Below is a small trained network, with its code and all its weights. Each question gives an input and a class and asks what happens when units are switched off, that is, made to give their printed mean instead of their output.

import numpy as np


def w(rows, s, z=0):
    codes = np.array(rows[::2]) - 128.0
    scale = np.full(codes.shape[1], s)
    scale[-1] = z or s
    return codes * scale


def norm(h):
    return h / np.sqrt((h * h).mean(-1, keepdims=True) + 1e-5)


def f(y):
    return y / 2 * (1 + np.tanh(0.7978845608 * (y + 0.044715 * y**3)))


def log_softmax(a):
    a = a - a.max(-1, keepdims=True)
    return a - np.log(np.exp(a).sum(-1, keepdims=True))


def net(x, mask):
    res = np.array(x, float).reshape(1, 8) / 4 @ E
    u = 0
    for l in range(4):
        y = f(norm(res) @ A[l][:, :-1].T + A[l][:, -1])
        res = res + np.where(mask[u : u + 6], y, B[l][:, -1]) @ B[l][:, :-1]
        u += 6
    return log_softmax(norm(res)[-1] @ U[:, :-1].T + U[:, -1])


A, B = {}, {}
E = w([
[147,224,144,36],'x0',
[130,120,135,125],'x1',
[113,173,111,155],'x2',
[131,107,135,119],'x3',
[124,133,126,129],'x4',
[128,126,130,127],'x5',
[255,128,52,143],'x6',
[123,143,120,136],'x7',
],0.0085)
A[0] = w([
[48,150,254,112,93],'0.n0',
[112,115,138,197,4],'0.n1',
[96,71,83,194,102],'0.n2',
[103,127,197,136,64],'0.n3',
[145,235,173,42,146],'0.n4',
[112,84,76,205,154],'0.n5',
],0.0091,0.0017)
B[0] = w([
[81,181,39,125,254],'0.n0',
[133,155,128,156,151],'0.n1',
[180,212,194,127,222],'0.n2',
[77,40,148,87,148],'0.n3',
[139,125,254,188,252],'0.n4',
[101,108,228,117,239],'0.n5',
],0.0079,0.0045)
A[1] = w([
[173,120,144,112,50],'1.n0',
[210,146,173,181,59],'1.n1',
[137,89,62,25,111],'1.n2',
[194,114,11,131,50],'1.n3',
[111,102,124,80,7],'1.n4',
[104,135,167,110,104],'1.n5',
],0.011,0.002)
B[1] = w([
[55,66,200,81,146],'1.n0',
[66,194,49,55,254],'1.n1',
[127,26,115,148,133],'1.n2',
[7,148,64,70,173],'1.n3',
[140,60,196,86,115],'1.n4',
[199,253,77,59,155],'1.n5',
],0.0063,0.0065)
A[2] = w([
[48,195,93,146,123],'2.n0',
[119,119,121,174,144],'2.n1',
[149,130,128,204,155],'2.n2',
[253,138,39,128,207],'2.n3',
[82,127,46,110,157],'2.n4',
[157,221,208,142,255],'2.n5',
],0.013,0.003)
B[2] = w([
[118,43,129,137,223],'2.n0',
[142,147,175,100,133],'2.n1',
[157,199,176,93,139],'2.n2',
[2,118,181,128,173],'2.n3',
[127,25,95,67,181],'2.n4',
[140,54,123,157,247],'2.n5',
],0.01,0.011)
A[3] = w([
[106,95,162,113,243],'3.n0',
[165,1,117,136,252],'3.n1',
[156,197,234,158,226],'3.n2',
[158,137,187,159,238],'3.n3',
[78,50,142,108,159],'3.n4',
[161,129,148,86,174],'3.n5',
],0.0099,0.0024)
B[3] = w([
[155,183,105,136,195],'3.n0',
[190,147,104,152,244],'3.n1',
[158,155,189,172,168],'3.n2',
[219,254,181,141,161],'3.n3',
[150,177,30,99,233],'3.n4',
[185,85,146,133,131],'3.n5',
],0.0095,0.011)
U = w([
[25,79,88,127,47],'0',
[166,164,254,216,72],'1',
[175,98,111,177,250],'2',
],0.0097,0.002)

Each question gives the input, the list of numbers given to net, and the class t.
The units are the neurons (one row each of A and B). Each row of codes is followed by its name. A weight is (code - 128) times the scale printed after its matrix; where a second scale follows, it is the last column's (A, B and U).
mask holds one flag per neuron, layer by layer. A switched-off neuron (its flag False) gives its mean, the last column of its row in B, instead of its output. The means were averaged over made-up inputs and are rounded, as every weight is.
A unit's drop is (log p(t) with every unit on - log p(t) with that unit switched off) / (log p(t) with every unit on - log p(t) with every unit switched off).
The circuit of an input: a set's keep is (log p(t) with only the set's units on - log p(t) with every unit switched off) / (log p(t) with every unit on - log p(t) with every unit switched off). Starting from the 12 units with the biggest drops (on a tie, the unit counted first), units are removed one at a time, each time the one whose removal leaves the highest keep (on an exact tie, the one counted first), for as long as the keep stays at least 0.8.
units of the circuit, in order: the units of the circuit, biggest drop first
most important unit: the unit with the biggest drop
k most important neurons: the k neurons with the biggest drops, biggest first
k most important neurons of layer l: the k neurons of layer l with the biggest drops, biggest first
drop when u is switched off: that unit's drop, to one decimal
input [5,-7,-8,-1,3,7,4,-4], class 1: units of the circuit, in order : 0.n4; 2.n4
input [5,5,-5,-5,2,5,0,1], class 1: units of the circuit, in order : 0.n4
input [-6,-2,-5,-8,-5,5,5,7], class 1: 3 most important neurons of layer 2 : 2.n2; 2.n0; 2.n4
input [3,2,1,-4,5,4,-4,8], class 2: 3 most important neurons of layer 2 : 2.n3; 2.n5; 2.n0
input [-3,4,7,-3,1,-5,0,-5], class 1: units of the circuit, in order : 0.n5; 0.n2
input [7,-8,-4,-2,6,5,-5,2], class 1: 2 most important neurons : 0.n4; 1.n1
input [6,-5,0,-8,6,-3,7,-2], class 0: units of the circuit, in order : 2.n3; 3.n1
input [-6,-4,-3,-4,-3,1,-5,3], class 1: 3 most important neurons : 1.n1; 2.n4; 0.n2
input [4,8,-6,-8,0,-2,-2,7], class 1: 4 most important neurons : 0.n4; 2.n4; 1.n1; 1.n3
input [-6,-5,-5,2,3,-2,-5,-2], class 1: 2 most important neurons : 1.n1; 2.n4
input [6,-6,-4,-4,-4,7,7,-1], class 0: 2 most important neurons : 2.n3; 0.n5
input [-6,6,2,1,6,-4,8,4], class 0: 2 most important neurons : 0.n4; 2.n3
input [4,1,-7,-3,4,0,-2,-8], class 1: 4 most important neurons : 0.n4; 1.n1; 2.n4; 2.n0
input [5,8,-4,-5,-6,-2,7,-7], class 0: units of the circuit, in order : 2.n3
input [-6,1,-7,3,-4,-2,-4,8], class 1: 2 most important neurons : 1.n1; 2.n4
input [0,8,3,-6,2,0,2,5], class 0: 3 most important neurons of layer 0 : 0.n4; 0.n2; 0.n5
input [5,6,-6,4,1,-2,7,-1], class 0: drop when 2.n3 is switched off : 0.3
input [1,2,-4,5,4,7,8,-6], class 0: drop when 2.n3 is switched off : 0.2
input [-1,3,-6,-5,5,2,-3,4], class 2: drop when 3.n0 is switched off : 0.0
input [-7,-2,-6,0,-7,-2,4,3], class 1: most important unit : 0.n5
